Below are the code and all the weights of a small trained network. Each question names an input and a class and asks about switching units off, where a switched-off unit gives its printed mean instead of its output.

import numpy as np


def w(rows, s, z=0):
    codes = np.array(rows[::2]) - 128.0
    scale = np.full(codes.shape[1], s)
    scale[-1] = z or s
    return codes * scale


def f(y):
    return y / 2 * (1 + np.tanh(0.7978845608 * (y + 0.044715 * y**3)))


def log_softmax(a):
    a = a - a.max(-1, keepdims=True)
    return a - np.log(np.exp(a).sum(-1, keepdims=True))


def net(x, mask):
    res = np.array(x, float).reshape(1, 6) / 4 @ E
    y = f(res @ A[0][:, :-1].T + A[0][:, -1])
    res = res + np.where(mask, y, B[0][:, -1]) @ B[0][:, :-1]
    return log_softmax(res[-1] @ U[:, :-1].T + U[:, -1])


A, B = {}, {}
E = w([
[148,127,145,248,114,167,91,121,121],'x0',
[190,88,85,159,132,46,99,163,142],'x1',
[130,125,128,127,130,129,131,128,126],'x2',
[145,77,137,151,57,122,179,102,195],'x3',
[174,166,112,132,138,168,167,217,165],'x4',
[60,81,82,161,81,169,127,194,105],'x5',
],0.012)
A[0] = w([
[153,177,131,142,97,137,183,180,181,217],'n0',
[216,54,177,114,56,145,222,119,201,61],'n1',
[194,184,100,139,133,166,166,158,127,25],'n2',
[217,196,234,97,63,74,160,77,163,20],'n3',
[114,41,155,102,141,117,118,75,89,73],'n4',
[170,151,103,93,174,167,207,181,146,117],'n5',
[85,75,153,174,141,110,72,34,79,91],'n6',
[254,102,75,107,102,39,66,142,142,174],'n7',
[146,134,98,130,147,85,72,197,75,114],'n8',
[135,180,155,131,221,120,117,125,86,113],'n9',
[48,170,192,118,117,154,140,90,115,34],'n10',
[165,164,159,102,138,92,134,76,130,5],'n11',
[100,156,173,136,114,217,112,100,126,161],'n12',
[206,177,216,140,193,131,161,92,150,47],'n13',
[87,106,136,82,91,72,76,77,127,108],'n14',
[128,51,172,120,55,115,132,63,186,37],'n15',
[52,89,119,126,40,175,128,222,74,140],'n16',
[109,170,189,96,118,211,149,152,143,145],'n17',
[125,104,135,48,156,85,201,147,123,64],'n18',
[59,127,59,41,114,87,185,163,142,78],'n19',
[125,190,200,75,112,180,161,90,111,187],'n20',
[169,124,145,224,143,183,100,122,145,58],'n21',
],0.0088,0.0029)
B[0] = w([
[165,98,58,129,199,164,81,125,174,207],'n0',
[4,140,142,21,180,102,21,85,58,231],'n1',
[173,178,27,59,217,159,97,184,191,173],'n2',
[95,119,61,153,114,100,193,171,46,239],'n3',
[202,132,54,128,203,224,147,185,225,177],'n4',
[164,154,120,121,210,207,95,122,187,202],'n5',
[90,166,38,116,198,163,125,191,233,219],'n6',
[136,93,212,178,113,81,128,194,184,254],'n7',
[100,82,216,87,150,111,112,201,115,193],'n8',
[80,104,101,66,99,107,102,54,24,204],'n9',
[184,85,168,80,73,105,124,215,186,202],'n10',
[177,142,74,157,100,142,211,191,70,185],'n11',
[124,123,160,147,150,78,117,149,142,202],'n12',
[67,84,15,173,113,92,235,151,86,226],'n13',
[147,164,95,122,184,234,110,138,240,195],'n14',
[64,148,114,50,163,111,71,156,75,192],'n15',
[139,80,40,131,119,80,184,124,44,249],'n16',
[106,58,188,99,110,55,135,214,221,205],'n17',
[52,231,198,253,91,131,144,35,165,199],'n18',
[12,158,161,233,77,191,152,108,118,209],'n19',
[132,81,179,164,160,54,119,142,171,235],'n20',
[7,224,195,165,65,169,128,77,141,206],'n21',
],0.0064,0.0096)
U = w([
[164,141,56,116,176,170,111,134,197,82],'0',
[125,68,50,160,111,75,210,137,50,92],'1',
[141,43,213,139,118,35,114,168,178,81],'2',
[79,241,178,228,99,149,124,93,112,98],'3',
[104,141,143,27,160,85,38,116,26,144],'4',
[134,97,133,141,140,99,125,115,122,248],'5',
[179,126,155,109,75,98,112,85,121,160],'6',
[252,121,171,93,66,162,131,36,81,78],'7',
],0.011,0.015)

Each question gives the input, the list of numbers given to net, and the class t.
The units are the neurons (one row each of A and B). Each row of codes is followed by its name. A weight is (code - 128) times the scale printed after its matrix; where a second scale follows, it is the last column's (A, B and U).
mask holds one flag per neuron, in row order. A switched-off neuron (its flag False) gives its mean, the last column of its row in B, instead of its output. The means were averaged over made-up inputs and are rounded, as every weight is.
A unit's drop is (log p(t) with every unit on - log p(t) with that unit switched off) / (log p(t) with every unit on - log p(t) with every unit switched off).
The circuit of an input: a set's keep is (log p(t) with only the set's units on - log p(t) with every unit switched off) / (log p(t) with every unit on - log p(t) with every unit switched off). Starting from the 12 units with the biggest drops (on a tie, the unit counted first), units are removed one at a time, each time the one whose removal leaves the highest keep (on an exact tie, the one counted first), for as long as the keep stays at least 0.8.
circuit, biggest first: the units of the circuit, biggest drop first
most important unit: the unit with the biggest drop
k most important neurons: the k neurons with the biggest drops, biggest first
drop when u is switched off: that unit's drop, to one decimal
input [5,-6,-6,6,-1,2], class 2: circuit, biggest first -> n17, n10
input [-3,-3,-1,6,-4,-2], class 4: circuit, biggest first -> n15
input [-5,0,3,-5,-1,5], class 1: 3 most important neurons -> n16, n1, n21
input [-7,-6,3,-6,-5,1], class 3: circuit, biggest first -> n19, n18
input [8,5,-5,7,8,4], class 0: 4 most important neurons -> n0, n2, n18, n19
input [6,-8,4,-3,-4,-8], class 1: circuit, biggest first -> n13, n3
input [-6,3,-5,8,-7,-7], class 4: 2 most important neurons -> n1, n15
input [8,5,-1,4,-5,-7], class 3: 2 most important neurons -> n21, n16
input [5,-6,7,-5,5,-4], class 5: 4 most important neurons -> n7, n9, n13, n1
input [-4,5,-3,-5,-7,-4], class 0: circuit, biggest first -> n14, n4
input [-8,-3,-2,-8,-2,-2], class 3: circuit, biggest first -> n18, n19
input [-3,6,5,7,7,5], class 0: 2 most important neurons -> n0, n5
input [8,-2,6,8,8,3], class 0: 2 most important neurons -> n0, n2
input [-5,5,-5,5,1,-6], class 1: most important unit -> n3
input [8,4,-8,6,3,-6], class 3: 2 most important neurons -> n21, n16
input [-5,-8,5,-3,1,7], class 2: 2 most important neurons -> n17, n10
input [7,3,5,0,7,6], class 0: 2 most important neurons -> n2, n0
input [-7,5,6,4,2,1], class 3: drop when n18 is switched off -> 0.3
input [8,0,-3,8,1,-8], class 1: drop when n18 is switched off -> 0.2
input [8,7,0,6,4,-8], class 1: most important unit -> n13
